Below is a small trained network, with its code and all its weights. Each question gives an input and a target symbol and asks what happens when units are switched off, that is, made to give their printed mean instead of their output.

import numpy as np


def w(rows, s, z=0):
    codes = np.array(rows[::2]) - 128.0
    scale = np.full(codes.shape[1], s)
    scale[-1] = z or s
    return codes * scale


def norm(h):
    return h / np.sqrt((h * h).mean(-1, keepdims=True) + 1e-5)


def f(y):
    return np.maximum(y, 0)


def softmax(a):
    e = np.exp(a - a.max(-1, keepdims=True))
    return e / e.sum(-1, keepdims=True)


def log_softmax(a):
    a = a - a.max(-1, keepdims=True)
    return a - np.log(np.exp(a).sum(-1, keepdims=True))


def net(x, mask):
    ids = ['ΛΞΠγημτφω'.index(c) for c in x.split()]
    T = len(ids)
    res = E[ids] + P[:T]
    u = 0
    for l in range(2):
        q, k, v = (norm(res) @ M[l].T for M in (Q, K, V))
        z = softmax(np.where(np.tri(T) > 0, q @ k.T / 4**0.5, -1e9)) @ v
        res = res + np.where(mask[u], z, O[l][:, -1]) @ O[l][:, :-1]
        u += 1
        y = f(norm(res) @ A[l][:, :-1].T + A[l][:, -1])
        res = res + np.where(mask[u : u + 16], y, B[l][:, -1]) @ B[l][:, :-1]
        u += 16
    return log_softmax(norm(res)[-1] @ U[:, :-1].T + U[:, -1])


Q, K, V, O, A, B = {}, {}, {}, {}, {}, {}
E = w([
[121,160,88],'Λ',
[201,86,178],'Ξ',
[78,171,91],'Π',
[75,126,147],'γ',
[150,63,146],'η',
[95,133,122],'μ',
[151,72,250],'τ',
[125,165,87],'φ',
[147,133,135],'ω',
],0.019)
P = w([
[153,155,254],'0',
[152,206,220],'1',
[9,108,140],'2',
[213,109,207],'3',
[192,186,185],'4',
[18,87,87],'5',
],0.0069)
Q[0] = w([
[127,208,69],'0.h1',
[253,2,156],'0.h1',
[17,229,71],'0.h1',
[56,148,101],'0.h1',
],0.0096)
K[0] = w([
[132,64,77],'0.h1',
[254,136,216],'0.h1',
[80,27,23],'0.h1',
[60,114,116],'0.h1',
],0.0081)
V[0] = w([
[55,18,230],'0.h1',
[144,160,136],'0.h1',
[203,69,101],'0.h1',
[253,62,31],'0.h1',
],0.0044)
O[0] = w([
[131,85,12,130],'0.h1',
[141,125,149,145],'0.h1',
[134,167,151,53],'0.h1',
[96,219,254,2],'0.h1',
],0.0046,0.0039)
A[0] = w([
[74,207,97,153],'0.n1',
[171,123,235,32],'0.n2',
[137,141,158,43],'0.n3',
[102,169,78,2],'0.n4',
[79,138,132,133],'0.n5',
[147,119,78,144],'0.n6',
[150,173,78,167],'0.n7',
[180,123,25,92],'0.n8',
[181,91,110,33],'0.n9',
[104,101,81,155],'0.n10',
[196,116,73,95],'0.n11',
[145,124,122,54],'0.n12',
[213,125,148,92],'0.n13',
[126,101,196,83],'0.n14',
[60,3,146,37],'0.n15',
[74,164,155,10],'0.n16',
],0.012,0.0041)
B[0] = w([
[73,93,123,255],'0.n1',
[158,131,66,211],'0.n2',
[120,128,66,134],'0.n3',
[68,96,78,165],'0.n4',
[129,134,196,171],'0.n5',
[68,180,161,173],'0.n6',
[51,88,148,214],'0.n7',
[70,177,181,193],'0.n8',
[160,115,198,145],'0.n9',
[191,182,103,200],'0.n10',
[167,192,245,162],'0.n11',
[141,85,141,128],'0.n12',
[90,217,151,192],'0.n13',
[120,177,48,181],'0.n14',
[228,102,51,221],'0.n15',
[20,254,233,140],'0.n16',
],0.0059)
Q[1] = w([
[155,254,221],'1.h1',
[211,201,111],'1.h1',
[123,199,149],'1.h1',
[104,205,50],'1.h1',
],0.0092)
K[1] = w([
[67,1,18],'1.h1',
[57,119,43],'1.h1',
[136,48,123],'1.h1',
[148,122,126],'1.h1',
],0.012)
V[1] = w([
[72,45,87],'1.h1',
[62,187,199],'1.h1',
[129,254,54],'1.h1',
[109,202,68],'1.h1',
],0.0081)
O[1] = w([
[108,104,76,61],'1.h1',
[49,127,169,228],'1.h1',
[152,255,83,251],'1.h1',
[110,155,101,207],'1.h1',
],0.011,0.0024)
A[1] = w([
[190,62,167,199],'1.n1',
[53,135,43,101],'1.n2',
[163,190,127,2],'1.n3',
[170,168,184,167],'1.n4',
[126,125,191,141],'1.n5',
[169,193,125,193],'1.n6',
[154,161,108,22],'1.n7',
[85,117,129,69],'1.n8',
[147,219,188,160],'1.n9',
[116,201,246,73],'1.n10',
[97,59,149,129],'1.n11',
[147,167,131,46],'1.n12',
[177,123,95,44],'1.n13',
[148,166,131,51],'1.n14',
[46,151,76,159],'1.n15',
[177,106,81,56],'1.n16',
],0.012,0.0042)
B[1] = w([
[143,82,67,186],'1.n1',
[109,106,80,220],'1.n2',
[70,163,169,159],'1.n3',
[59,79,125,198],'1.n4',
[151,123,82,164],'1.n5',
[199,141,201,229],'1.n6',
[90,162,152,143],'1.n7',
[123,150,142,153],'1.n8',
[175,103,195,250],'1.n9',
[154,110,254,220],'1.n10',
[171,109,117,157],'1.n11',
[73,131,159,145],'1.n12',
[133,155,121,147],'1.n13',
[53,150,151,146],'1.n14',
[164,86,42,254],'1.n15',
[141,150,139,150],'1.n16',
],0.0081,0.007)
U = w([
[77,115,186,180],'Λ',
[141,86,161,152],'Ξ',
[103,107,122,255],'Π',
[179,122,89,41],'γ',
[153,92,91,205],'η',
[161,203,106,136],'μ',
[142,3,131,15],'τ',
[106,124,152,158],'φ',
[127,173,138,57],'ω',
],0.022,0.0039)

Each question gives the input, a string of symbols that net reads in full, and the target symbol t.
The units are the heads (4 rows each of Q, K, V and O) and the neurons (one row each of A and B). Each row of codes is followed by its name. A weight is (code - 128) times the scale printed after its matrix; where a second scale follows, it is the last column's (O, A, B and U).
mask holds one flag per unit, layer by layer, with each layer's heads first. A switched-off unit (its flag False) gives its mean, the last column of its rows in O or B, instead of its output. The means were averaged over made-up inputs and are rounded, as every weight is.
A unit's drop is (log p(t) with every unit on - log p(t) with that unit switched off) / (log p(t) with every unit on - log p(t) with every unit switched off).
The circuit of an input: a set's keep is (log p(t) with only the set's units on - log p(t) with every unit switched off) / (log p(t) with every unit on - log p(t) with every unit switched off). Starting from the 12 units with the biggest drops (on a tie, the unit counted first), units are removed one at a time, each time the one whose removal leaves the highest keep (on an exact tie, the one counted first), for as long as the keep stays at least 0.8.
units of the circuit, in order: the units of the circuit, biggest drop first
unit that matters most: the unit with the biggest drop
k most important neurons: the k neurons with the biggest drops, biggest first
k most important neurons of layer l: the k neurons of layer l with the biggest drops, biggest first
drop when u is switched off: that unit's drop, to one decimal
input Λ ω τ η Π, target τ: units of the circuit, in order => 1.h1
input Λ φ η Λ Λ, target η: 2 most important neurons => 0.n15, 1.n15
input τ μ Λ η ω, target Λ: units of the circuit, in order => 0.n15, 1.n4
input μ Λ μ Λ Ξ, target μ: units of the circuit, in order => 1.h1, 0.n7
input Λ μ Λ Ξ μ, target Λ: 2 most important neurons of layer 0 => 0.n16, 0.n15
input Λ τ μ Ξ Λ μ, target η: 2 most important neurons of layer 1 => 1.n10, 1.n9
input Λ Ξ μ Ξ γ, target μ: 4 most important neurons of layer 0 => 0.n15, 0.n7, 0.n10, 0.n1
input Ξ γ Ξ μ, target μ: 4 most important neurons => 0.n15, 0.n7, 0.n10, 0.n16
input Λ μ Ξ, target η: 2 most important neurons => 0.n15, 0.n1
input μ Λ Λ μ μ, target Λ: 2 most important neurons => 0.n16, 0.n10
input Λ Ξ ω, target μ: 2 most important neurons => 0.n10, 0.n1
input φ τ τ Λ Ξ, target τ: drop when 0.n10 is switched off => 0.2
input Λ μ ω μ γ η, target η: drop when 0.n15 is switched off => 0.4
input Λ Ξ Λ τ η, target Λ: unit that matters most => 0.h1
input Ξ μ γ, target η: drop when 0.h1 is switched off => 0.7
input Λ Λ τ, target τ: drop when 0.n7 is switched off => 0.8
input φ ω Λ, target μ: 2 most important neurons of layer 1 => 1.n15, 1.n4
input Ξ Λ η μ Λ, target η: 2 most important neurons of layer 1 => 1.n15, 1.n2
